Below are the code and all the weights of a small trained network. Each question names an input and a target symbol and asks about switching units off, where a switched-off unit gives its printed mean instead of its output.

import numpy as np


def w(rows, s, z=0):
    codes = np.array(rows[::2]) - 128.0
    scale = np.full(codes.shape[1], s)
    scale[-1] = z or s
    return codes * scale


def norm(h):
    return h / np.sqrt((h * h).mean(-1, keepdims=True) + 1e-5)


def f(y):
    return y / 2 * (1 + np.tanh(0.7978845608 * (y + 0.044715 * y**3)))


def softmax(a):
    e = np.exp(a - a.max(-1, keepdims=True))
    return e / e.sum(-1, keepdims=True)


def log_softmax(a):
    a = a - a.max(-1, keepdims=True)
    return a - np.log(np.exp(a).sum(-1, keepdims=True))


def net(x, mask):
    ids = ['αγλμξστφ'.index(c) for c in x.split()]
    T = len(ids)
    res = E[ids] + P[:T]
    u = 0
    for l in range(2):
        r = norm(res)
        for j in range(2):
            rows = slice(4 * j, 4 * j + 4)
            q, k, v = (r @ M[l][rows].T for M in (Q, K, V))
            z = softmax(np.where(np.tri(T) > 0, q @ k.T / 4**0.5, -1e9)) @ v
            o = O[l][rows]
            res = res + np.where(mask[u + j], z, o[:, -1]) @ o[:, :-1]
        u += 2
        y = f(norm(res) @ A[l][:, :-1].T + A[l][:, -1])
        res = res + np.where(mask[u : u + 8], y, B[l][:, -1]) @ B[l][:, :-1]
        u += 8
    return log_softmax(norm(res)[-1] @ U[:, :-1].T + U[:, -1])


Q, K, V, O, A, B = {}, {}, {}, {}, {}, {}
E = w([
[142,112,147],'α',
[248,179,130],'γ',
[145,115,149],'λ',
[72,96,128],'μ',
[145,111,147],'ξ',
[125,31,113],'σ',
[144,57,96],'τ',
[132,100,95],'φ',
],0.015)
P = w([
[111,160,157],'0',
[165,94,58],'1',
[143,73,252],'2',
[60,186,116],'3',
[152,82,222],'4',
[89,166,104],'5',
],0.014)
Q[0] = w([
[197,179,149],'L0H0',
[96,114,46],'L0H0',
[89,136,95],'L0H0',
[255,180,148],'L0H0',
[46,134,101],'L0H1',
[155,126,124],'L0H1',
[213,27,91],'L0H1',
[228,184,21],'L0H1',
],0.01)
K[0] = w([
[157,135,192],'L0H0',
[207,121,59],'L0H0',
[134,153,37],'L0H0',
[134,141,192],'L0H0',
[174,193,5],'L0H1',
[130,99,138],'L0H1',
[116,144,227],'L0H1',
[64,166,177],'L0H1',
],0.011)
V[0] = w([
[182,98,211],'L0H0',
[163,126,174],'L0H0',
[209,104,50],'L0H0',
[227,7,82],'L0H0',
[247,177,63],'L0H1',
[159,72,124],'L0H1',
[177,84,82],'L0H1',
[178,193,232],'L0H1',
],0.011)
O[0] = w([
[42,60,167,248],'L0H0',
[92,136,2,195],'L0H0',
[182,107,136,104],'L0H0',
[136,163,117,162],'L0H0',
[137,146,128,158],'L0H1',
[74,94,117,154],'L0H1',
[195,137,126,129],'L0H1',
[126,125,203,255],'L0H1',
],0.0078,0.005)
A[0] = w([
[179,3,11,26],'L0N0',
[133,142,130,108],'L0N1',
[185,203,104,159],'L0N2',
[150,126,211,160],'L0N3',
[226,43,114,156],'L0N4',
[160,221,102,81],'L0N5',
[205,29,125,79],'L0N6',
[128,150,141,253],'L0N7',
],0.0066,0.0051)
B[0] = w([
[113,189,98,137],'L0N0',
[123,143,126,117],'L0N1',
[28,116,96,187],'L0N2',
[91,93,59,206],'L0N3',
[55,113,168,202],'L0N4',
[52,145,137,146],'L0N5',
[31,176,109,154],'L0N6',
[130,3,69,255],'L0N7',
],0.0071,0.0039)
Q[1] = w([
[53,118,39],'L1H0',
[180,98,59],'L1H0',
[119,222,105],'L1H0',
[71,254,144],'L1H0',
[115,103,45],'L1H1',
[104,208,135],'L1H1',
[179,110,69],'L1H1',
[85,62,83],'L1H1',
],0.0091)
K[1] = w([
[1,163,146],'L1H0',
[28,60,123],'L1H0',
[123,204,74],'L1H0',
[221,84,84],'L1H0',
[139,191,113],'L1H1',
[177,138,98],'L1H1',
[159,155,150],'L1H1',
[131,150,188],'L1H1',
],0.0095)
V[1] = w([
[94,156,110],'L1H0',
[186,50,111],'L1H0',
[65,63,209],'L1H0',
[97,16,100],'L1H0',
[134,139,86],'L1H1',
[142,75,33],'L1H1',
[192,249,129],'L1H1',
[72,131,61],'L1H1',
],0.012)
O[1] = w([
[118,93,152,127],'L1H0',
[102,183,153,141],'L1H0',
[79,150,108,248],'L1H0',
[127,153,159,233],'L1H0',
[117,68,192,103],'L1H1',
[95,100,250,131],'L1H1',
[92,69,71,1],'L1H1',
[177,112,117,136],'L1H1',
],0.011,0.0092)
A[1] = w([
[71,102,84,253],'L1N0',
[75,160,94,114],'L1N1',
[50,100,93,186],'L1N2',
[129,207,75,140],'L1N3',
[119,131,67,201],'L1N4',
[140,6,140,176],'L1N5',
[129,182,166,110],'L1N6',
[95,131,149,129],'L1N7',
],0.019,0.0042)
B[1] = w([
[155,134,217,188],'L1N0',
[115,133,180,200],'L1N1',
[197,136,251,191],'L1N2',
[121,191,119,214],'L1N3',
[94,81,164,167],'L1N4',
[199,189,112,141],'L1N5',
[113,68,73,254],'L1N6',
[217,100,91,194],'L1N7',
],0.012,0.0085)
U = w([
[243,139,103,33],'α',
[123,189,90,129],'γ',
[126,53,37,254],'λ',
[114,38,158,34],'μ',
[119,202,86,162],'ξ',
[157,165,251,116],'σ',
[245,155,94,32],'τ',
[127,189,81,154],'φ',
],0.015,0.0033)

Each question gives the input, a string of symbols that net reads in full, and the target symbol t.
The units are the heads (4 rows each of Q, K, V and O) and the neurons (one row each of A and B). Each row of codes is followed by its name. A weight is (code - 128) times the scale printed after its matrix; where a second scale follows, it is the last column's (O, A, B and U).
mask holds one flag per unit, layer by layer, with each layer's heads first. A switched-off unit (its flag False) gives its mean, the last column of its rows in O or B, instead of its output. The means were averaged over made-up inputs and are rounded, as every weight is.
A unit's drop is (log p(t) with every unit on - log p(t) with that unit switched off) / (log p(t) with every unit on - log p(t) with every unit switched off).
The circuit of an input: a set's keep is (log p(t) with only the set's units on - log p(t) with every unit switched off) / (log p(t) with every unit on - log p(t) with every unit switched off). Starting from the 12 units with the biggest drops (on a tie, the unit counted first), units are removed one at a time, each time the one whose removal leaves the highest keep (on an exact tie, the one counted first), for as long as the keep stays at least 0.8.
circuit, biggest first: the units of the circuit, biggest drop first
most important unit: the unit with the biggest drop
k most important neurons: the k neurons with the biggest drops, biggest first
k most important neurons of layer l: the k neurons of layer l with the biggest drops, biggest first
heads that matter: for each layer, one digit per head in row order, 1 if its drop is at least 0.15 and else 0, layers parted by /
input λ γ μ α γ, target μ: 4 most important neurons : L1N3, L1N6, L1N2, L1N0
input φ μ μ α, target τ: circuit, biggest first : L0H0, L1H0, L0H1
input μ λ γ γ γ ξ, target λ: most important neuron : L0N3
input μ γ γ α γ λ, target λ: 3 most important neurons : L0N3, L0N4, L0N6
input φ μ γ γ σ μ, target τ: heads that matter : 11 / 11
input λ γ λ ξ μ γ, target ξ: heads that matter : 01 / 01
input α ξ μ γ α, target μ: circuit, biggest first : L1N3, L1N2
input μ λ λ, target μ: heads that matter : 10 / 11
input λ ξ μ ξ, target ξ: heads that matter : 00 / 01
input μ τ φ γ γ μ, target λ: heads that matter : 10 / 11
input γ μ τ γ μ, target μ: 2 most important neurons of layer 0 : L0N2, L0N4
input τ μ μ γ λ ξ, target α: heads that matter : 11 / 11
input μ μ γ λ σ τ, target λ: heads that matter : 11 / 01
input φ λ γ γ, target τ: heads that matter : 01 / 11
input λ γ γ μ γ, target λ: most important unit : L1N6
input μ γ γ σ, target λ: 3 most important neurons : L0N4, L0N0, L1N2
input τ ξ γ μ γ μ, target α: 3 most important neurons : L0N3, L0N0, L1N5
input φ γ φ τ γ γ, target τ: 3 most important neurons of layer 0 : L0N3, L0N5, L0N2
input μ γ τ μ, target λ: 2 most important neurons : L1N2, L1N0
input γ γ α γ γ, target λ: most important unit : L0H1
input μ ξ μ α, target λ: 2 most important neurons : L1N2, L1N0
input σ γ γ λ, target μ: heads that matter : 01 / 01
input φ μ γ α λ α, target τ: heads that matter : 11 / 11
input μ α γ μ α, target μ: 4 most important neurons : L1N3, L1N2, L1N0, L1N1
input γ φ α α γ, target μ: heads that matter : 00 / 00
input γ μ μ, target μ: 2 most important neurons : L0N4, L1N3
